Here is a tiny trained network, its code and every weight. The questions are about switching its units off for an input and a class, where a switched-off unit gives its printed mean instead of its output.

import numpy as np


def w(rows, s, z=0):
    codes = np.array(rows[::2]) - 128.0
    scale = np.full(codes.shape[1], s)
    scale[-1] = z or s
    return codes * scale


def f(y):
    return y / 2 * (1 + np.tanh(0.7978845608 * (y + 0.044715 * y**3)))


def log_softmax(a):
    a = a - a.max(-1, keepdims=True)
    return a - np.log(np.exp(a).sum(-1, keepdims=True))


def net(x, mask):
    res = np.array(x, float).reshape(1, 8) / 4 @ E
    y = f(res @ A[0][:, :-1].T + A[0][:, -1])
    res = res + np.where(mask, y, B[0][:, -1]) @ B[0][:, :-1]
    return log_softmax(res[-1] @ U[:, :-1].T + U[:, -1])


A, B = {}, {}
E = w([
[120,128,122,126,126,127,132,131,130,124],'x0',
[164,4,76,163,91,55,48,99,82,94],'x1',
[120,126,121,129,136,119,134,137,118,133],'x2',
[131,204,119,205,160,59,31,171,115,136],'x3',
[121,130,128,129,128,129,125,130,130,128],'x4',
[125,126,130,126,121,125,129,122,127,122],'x5',
[118,150,249,182,96,44,193,77,77,23],'x6',
[113,124,125,125,126,132,129,126,127,129],'x7',
],0.0042)
A[0] = w([
[118,241,139,97,162,175,185,146,149,141,30],'neuron 1',
[117,48,136,63,103,190,188,101,126,114,2],'neuron 2',
[138,118,47,95,149,180,80,160,147,172,41],'neuron 3',
[128,230,120,163,136,84,2,152,124,118,37],'neuron 4',
[152,28,118,158,147,77,105,125,115,146,26],'neuron 5',
[138,45,101,113,112,99,47,105,128,83,31],'neuron 6',
],0.0094,0.0052)
B[0] = w([
[84,139,67,143,1,106,64,131,102,131,254],'neuron 1',
[81,70,94,177,115,161,235,111,151,160,170],'neuron 2',
[125,155,226,162,128,72,159,96,99,68,252],'neuron 3',
[125,63,106,149,110,185,244,95,165,161,241],'neuron 4',
[72,183,132,146,21,149,109,127,135,140,188],'neuron 5',
[93,175,79,137,51,114,130,179,118,142,228],'neuron 6',
],0.019,0.0021)
U = w([
[71,172,72,142,46,123,87,155,113,152,2],'0',
[113,65,104,151,132,185,213,100,177,170,3],'1',
[124,171,255,175,130,45,171,99,79,35,44],'2',
[143,131,118,108,154,138,101,136,133,139,249],'3',
[150,139,117,106,155,140,89,138,139,146,223],'4',
[147,129,119,107,154,135,103,139,133,140,191],'5',
[143,132,127,93,157,138,101,131,131,135,182],'6',
[138,130,119,103,150,133,105,139,128,132,177],'7',
],0.0074,0.0066)

Each question gives the input, the list of numbers given to net, and the class t.
The units are the neurons (one row each of A and B). Each row of codes is followed by its name. A weight is (code - 128) times the scale printed after its matrix; where a second scale follows, it is the last column's (A, B and U).
mask holds one flag per neuron, in row order. A switched-off neuron (its flag False) gives its mean, the last column of its row in B, instead of its output. The means were averaged over made-up inputs and are rounded, as every weight is.
A unit's drop is (log p(t) with every unit on - log p(t) with that unit switched off) / (log p(t) with every unit on - log p(t) with every unit switched off).
The circuit of an input: a set's keep is (log p(t) with only the set's units on - log p(t) with every unit switched off) / (log p(t) with every unit on - log p(t) with every unit switched off). Starting from all 6 units, units are removed one at a time, each time the one whose removal leaves the highest keep (on an exact tie, the one counted first), for as long as the keep stays at least 0.8.
units of the circuit, in order: the units of the circuit, biggest drop first
most important unit: the unit with the biggest drop
top k neurons: the k neurons with the biggest drops, biggest first
drop when u is switched off: that unit's drop, to one decimal
input [0,8,-3,-8,4,2,7,1], class 0: most important unit -> neuron 6
input [-1,7,-7,0,-3,3,6,-3], class 0: units of the circuit, in order -> neuron 6; neuron 5
input [5,8,8,7,8,0,-2,-4], class 0: top 3 neurons -> neuron 6; neuron 5; neuron 2
input [-4,1,-2,7,5,-3,6,2], class 1: top 2 neurons -> neuron 4; neuron 3
input [2,1,3,3,3,3,-4,4], class 2: units of the circuit, in order -> neuron 3; neuron 1
input [-4,4,7,7,4,-2,7,-2], class 1: top 2 neurons -> neuron 4; neuron 3
input [-7,7,0,5,-5,4,-1,0], class 0: top 2 neurons -> neuron 6; neuron 5
input [-5,-6,-1,-4,-5,1,-4,4], class 0: top 2 neurons -> neuron 1; neuron 4
input [-7,-8,-1,-8,7,-7,-6,-3], class 0: top 2 neurons -> neuron 1; neuron 4
input [0,3,3,6,5,1,-3,2], class 1: top 2 neurons -> neuron 4; neuron 1
input [-2,2,3,0,3,-4,-4,-1], class 2: drop when neuron 3 is switched off -> 0.6
input [-1,-3,-3,6,-6,6,-2,0], class 1: drop when neuron 4 is switched off -> 1.0
input [3,-1,6,5,5,-2,-6,3], class 2: drop when neuron 5 is switched off -> 0.0
input [5,4,-8,-8,-5,-4,2,-3], class 1: most important unit -> neuron 2
